Below are the code and all the weights of a small trained network. Each question names an input and a class and asks about switching units off, where a switched-off unit gives its printed mean instead of its output.

import numpy as np


def w(rows, s, z=0):
    codes = np.array(rows[::2]) - 128.0
    scale = np.full(codes.shape[1], s)
    scale[-1] = z or s
    return codes * scale


def norm(h):
    return h / np.sqrt((h * h).mean(-1, keepdims=True) + 1e-5)


def f(y):
    return y / 2 * (1 + np.tanh(0.7978845608 * (y + 0.044715 * y**3)))


def log_softmax(a):
    a = a - a.max(-1, keepdims=True)
    return a - np.log(np.exp(a).sum(-1, keepdims=True))


def net(x, mask):
    res = np.array(x, float).reshape(1, 4) / 4 @ E
    u = 0
    for l in range(3):
        y = f(norm(res) @ A[l][:, :-1].T + A[l][:, -1])
        res = res + np.where(mask[u : u + 7], y, B[l][:, -1]) @ B[l][:, :-1]
        u += 7
    return log_softmax(norm(res)[-1] @ U[:, :-1].T + U[:, -1])


A, B = {}, {}
E = w([
[120,255,127,45,66,89],'x0',
[38,199,145,149,114,228],'x1',
[82,114,235,191,156,65],'x2',
[110,222,55,243,121,94],'x3',
],0.008)
A[0] = w([
[92,97,67,101,82,207,15],'L0N0',
[90,3,159,174,213,48,68],'L0N1',
[133,152,123,131,109,210,20],'L0N2',
[125,195,77,96,124,123,70],'L0N3',
[197,76,245,80,114,181,70],'L0N4',
[86,84,138,80,81,253,2],'L0N5',
[118,112,121,54,122,62,177],'L0N6',
],0.0082,0.0061)
B[0] = w([
[70,130,32,92,122,152,142],'L0N0',
[235,151,178,115,3,163,244],'L0N1',
[53,149,143,53,105,122,117],'L0N2',
[103,160,130,226,54,120,162],'L0N3',
[38,66,69,115,199,138,232],'L0N4',
[38,116,170,47,167,50,184],'L0N5',
[152,39,254,105,50,116,252],'L0N6',
],0.008,0.0036)
A[1] = w([
[68,198,168,139,184,121,117],'L1N0',
[132,176,135,85,79,154,186],'L1N1',
[116,165,126,157,119,10,103],'L1N2',
[91,107,73,123,160,203,149],'L1N3',
[196,50,73,111,149,167,86],'L1N4',
[91,215,82,114,80,197,5],'L1N5',
[71,89,215,139,211,198,95],'L1N6',
],0.013,0.003)
B[1] = w([
[185,39,86,173,121,158,199],'L1N0',
[91,71,114,219,100,175,216],'L1N1',
[110,190,64,11,197,62,218],'L1N2',
[141,144,176,88,183,27,209],'L1N3',
[227,53,150,84,172,137,233],'L1N4',
[60,6,205,242,135,138,232],'L1N5',
[208,255,124,82,144,144,254],'L1N6',
],0.0096,0.0054)
A[2] = w([
[150,207,153,143,126,217,23],'L2N0',
[109,120,197,55,163,177,79],'L2N1',
[43,145,118,117,29,106,2],'L2N2',
[193,88,101,110,132,149,37],'L2N3',
[128,108,169,143,106,5,95],'L2N4',
[61,191,66,105,87,126,124],'L2N5',
[109,171,112,233,153,80,58],'L2N6',
],0.013,0.0058)
B[2] = w([
[143,158,100,191,108,252,159],'L2N0',
[91,165,111,166,202,101,254],'L2N1',
[193,93,217,187,121,109,152],'L2N2',
[129,89,191,167,98,46,194],'L2N3',
[131,186,105,63,58,178,222],'L2N4',
[126,44,52,175,158,137,162],'L2N5',
[235,39,157,81,153,106,225],'L2N6',
],0.011,0.0049)
U = w([
[114,112,18,118,159,106,2],'0',
[14,66,132,204,134,167,121],'1',
[135,184,150,79,20,147,74],'2',
[107,198,125,35,204,115,200],'3',
[217,60,170,135,143,116,178],'4',
[119,215,163,163,133,254,114],'5',
],0.022,0.0068)

Each question gives the input, the list of numbers given to net, and the class t.
The units are the neurons (one row each of A and B). Each row of codes is followed by its name. A weight is (code - 128) times the scale printed after its matrix; where a second scale follows, it is the last column's (A, B and U).
mask holds one flag per neuron, layer by layer. A switched-off neuron (its flag False) gives its mean, the last column of its row in B, instead of its output. The means were averaged over made-up inputs and are rounded, as every weight is.
A unit's drop is (log p(t) with every unit on - log p(t) with that unit switched off) / (log p(t) with every unit on - log p(t) with every unit switched off).
The circuit of an input: a set's keep is (log p(t) with only the set's units on - log p(t) with every unit switched off) / (log p(t) with every unit on - log p(t) with every unit switched off). Starting from the 12 units with the biggest drops (on a tie, the unit counted first), units are removed one at a time, each time the one whose removal leaves the highest keep (on an exact tie, the one counted first), for as long as the keep stays at least 0.8.
units of the circuit, in order: the units of the circuit, biggest drop first
most important unit: the unit with the biggest drop
k most important neurons: the k neurons with the biggest drops, biggest first
k most important neurons of layer l: the k neurons of layer l with the biggest drops, biggest first
drop of u: that unit's drop, to one decimal
input [3,4,-3,-5], class 1: units of the circuit, in order	(L1N1)
input [0,1,-8,7], class 4: 4 most important neurons	(L2N6; L1N3; L0N6; L0N1)
input [7,-6,-1,-6], class 2: units of the circuit, in order	(L2N4; L2N6)
input [5,-2,4,3], class 0: 2 most important neurons	(L1N2; L2N5)
input [7,-8,1,-6], class 2: units of the circuit, in order	(L2N4; L1N4)
input [8,6,5,7], class 4: units of the circuit, in order	(L2N6; L1N0)
input [8,-3,-7,-2], class 4: units of the circuit, in order	(L2N4; L1N1)
input [-1,-6,-4,8], class 0: 3 most important neurons of layer 1	(L1N2; L1N3; L1N6)
input [-3,6,8,4], class 5: 3 most important neurons	(L1N6; L2N0; L1N5)
input [-5,7,2,1], class 5: 2 most important neurons	(L1N6; L2N0)
input [3,-2,-1,3], class 0: 2 most important neurons	(L1N2; L0N1)
input [8,-1,3,-8], class 3: 3 most important neurons	(L2N1; L0N4; L0N1)
input [-8,8,-1,6], class 4: 2 most important neurons	(L2N6; L1N3)
input [-1,4,-2,5], class 1: most important neuron	(L1N5)
input [4,4,5,3], class 4: 2 most important neurons	(L2N6; L1N2)
input [-6,5,1,6], class 4: 2 most important neurons	(L2N6; L0N6)
input [7,-1,-2,2], class 4: 3 most important neurons	(L2N2; L2N6; L1N2)
input [6,-3,-1,-3], class 2: 2 most important neurons	(L0N6; L2N4)
input [7,-3,-1,-4], class 2: 2 most important neurons of layer 2	(L2N4; L2N6)
input [-4,0,6,0], class 2: most important unit	L0N1
input [-2,5,3,2], class 5: 2 most important neurons of layer 0	(L0N0; L0N3)
input [8,1,1,3], class 4: 2 most important neurons	(L2N6; L1N2)
input [-5,5,7,6], class 4: 3 most important neurons of layer 2	(L2N6; L2N4; L2N1)
input [6,-6,8,-5], class 2: 2 most important neurons of layer 0	(L0N6; L0N1)
input [-2,6,-2,5], class 1: 2 most important neurons of layer 1	(L1N5; L1N6)
input [0,6,-2,6], class 1: drop of L1N5	0.6
